Below are the code and all the weights of a small trained network. Each question names an input and a class and asks about switching units off, where a switched-off unit gives its printed mean instead of its output.

import numpy as np


def w(rows, s, z=0):
    codes = np.array(rows[::2]) - 128.0
    scale = np.full(codes.shape[1], s)
    scale[-1] = z or s
    return codes * scale


def norm(h):
    return h / np.sqrt((h * h).mean(-1, keepdims=True) + 1e-5)


def f(y):
    return np.maximum(y, 0)


def log_softmax(a):
    a = a - a.max(-1, keepdims=True)
    return a - np.log(np.exp(a).sum(-1, keepdims=True))


def net(x, mask):
    res = np.array(x, float).reshape(1, 3) / 4 @ E
    u = 0
    for l in range(2):
        y = f(norm(res) @ A[l][:, :-1].T + A[l][:, -1])
        res = res + np.where(mask[u : u + 3], y, B[l][:, -1]) @ B[l][:, :-1]
        u += 3
    return log_softmax(norm(res)[-1] @ U[:, :-1].T + U[:, -1])


A, B = {}, {}
E = w([
[204,90,253,116,189,88,106],'x0',
[29,79,124,47,148,109,192],'x1',
[88,177,180,119,101,173,160],'x2',
],0.0048)
A[0] = w([
[12,114,140,3,143,126,206,6],'0.n0',
[6,197,83,189,166,210,112,99],'0.n1',
[185,97,52,92,152,48,122,101],'0.n2',
],0.0046,0.002)
B[0] = w([
[133,132,253,64,238,233,179,254],'0.n0',
[158,97,124,155,83,17,14,236],'0.n1',
[125,127,96,128,107,106,10,209],'0.n2',
],0.0061,0.0035)
A[1] = w([
[255,194,156,226,149,178,141,10],'1.n0',
[104,158,201,42,112,136,169,112],'1.n1',
[248,154,228,203,165,121,123,149],'1.n2',
],0.0047,0.0013)
B[1] = w([
[144,59,199,81,229,135,238,207],'1.n0',
[95,91,164,98,189,141,158,193],'1.n1',
[9,99,210,82,156,213,255,253],'1.n2',
],0.0086,0.0051)
U = w([
[179,171,38,207,3,22,5,1],'0',
[68,124,225,39,171,198,249,255],'1',
],0.006,0.00069)

Each question gives the input, the list of numbers given to net, and the class t.
The units are the neurons (one row each of A and B). Each row of codes is followed by its name. A weight is (code - 128) times the scale printed after its matrix; where a second scale follows, it is the last column's (A, B and U).
mask holds one flag per neuron, layer by layer. A switched-off neuron (its flag False) gives its mean, the last column of its row in B, instead of its output. The means were averaged over made-up inputs and are rounded, as every weight is.
A unit's drop is (log p(t) with every unit on - log p(t) with that unit switched off) / (log p(t) with every unit on - log p(t) with every unit switched off).
The circuit of an input: a set's keep is (log p(t) with only the set's units on - log p(t) with every unit switched off) / (log p(t) with every unit on - log p(t) with every unit switched off). Starting from all 6 units, units are removed one at a time, each time the one whose removal leaves the highest keep (on an exact tie, the one counted first), for as long as the keep stays at least 0.8.
circuit, biggest first: the units of the circuit, biggest drop first
most important unit: the unit with the biggest drop
k most important neurons: the k neurons with the biggest drops, biggest first
top k neurons in layer l: the k neurons of layer l with the biggest drops, biggest first
drop of u: that unit's drop, to one decimal
input [-5,4,-8], class 0: circuit, biggest first -> 1.n2, 1.n0
input [-3,-3,-4], class 0: most important unit -> 0.n0
input [-7,-8,6], class 0: circuit, biggest first -> 0.n0, 1.n2
input [4,4,-8], class 0: circuit, biggest first -> 1.n2, 0.n0, 0.n2
input [1,2,-3], class 0: 3 most important neurons -> 0.n2, 1.n2, 1.n0
input [-2,-1,5], class 0: top 2 neurons in layer 0 -> 0.n1, 0.n0
input [-3,2,-4], class 0: 2 most important neurons -> 1.n2, 1.n0
input [-8,-1,0], class 0: drop of 1.n1 -> 0.0
input [-8,2,-3], class 0: drop of 1.n2 -> 0.3
input [-8,-5,3], class 0: drop of 1.n1 -> 0.0
input [-3,1,-8], class 0: drop of 1.n2 -> 0.1
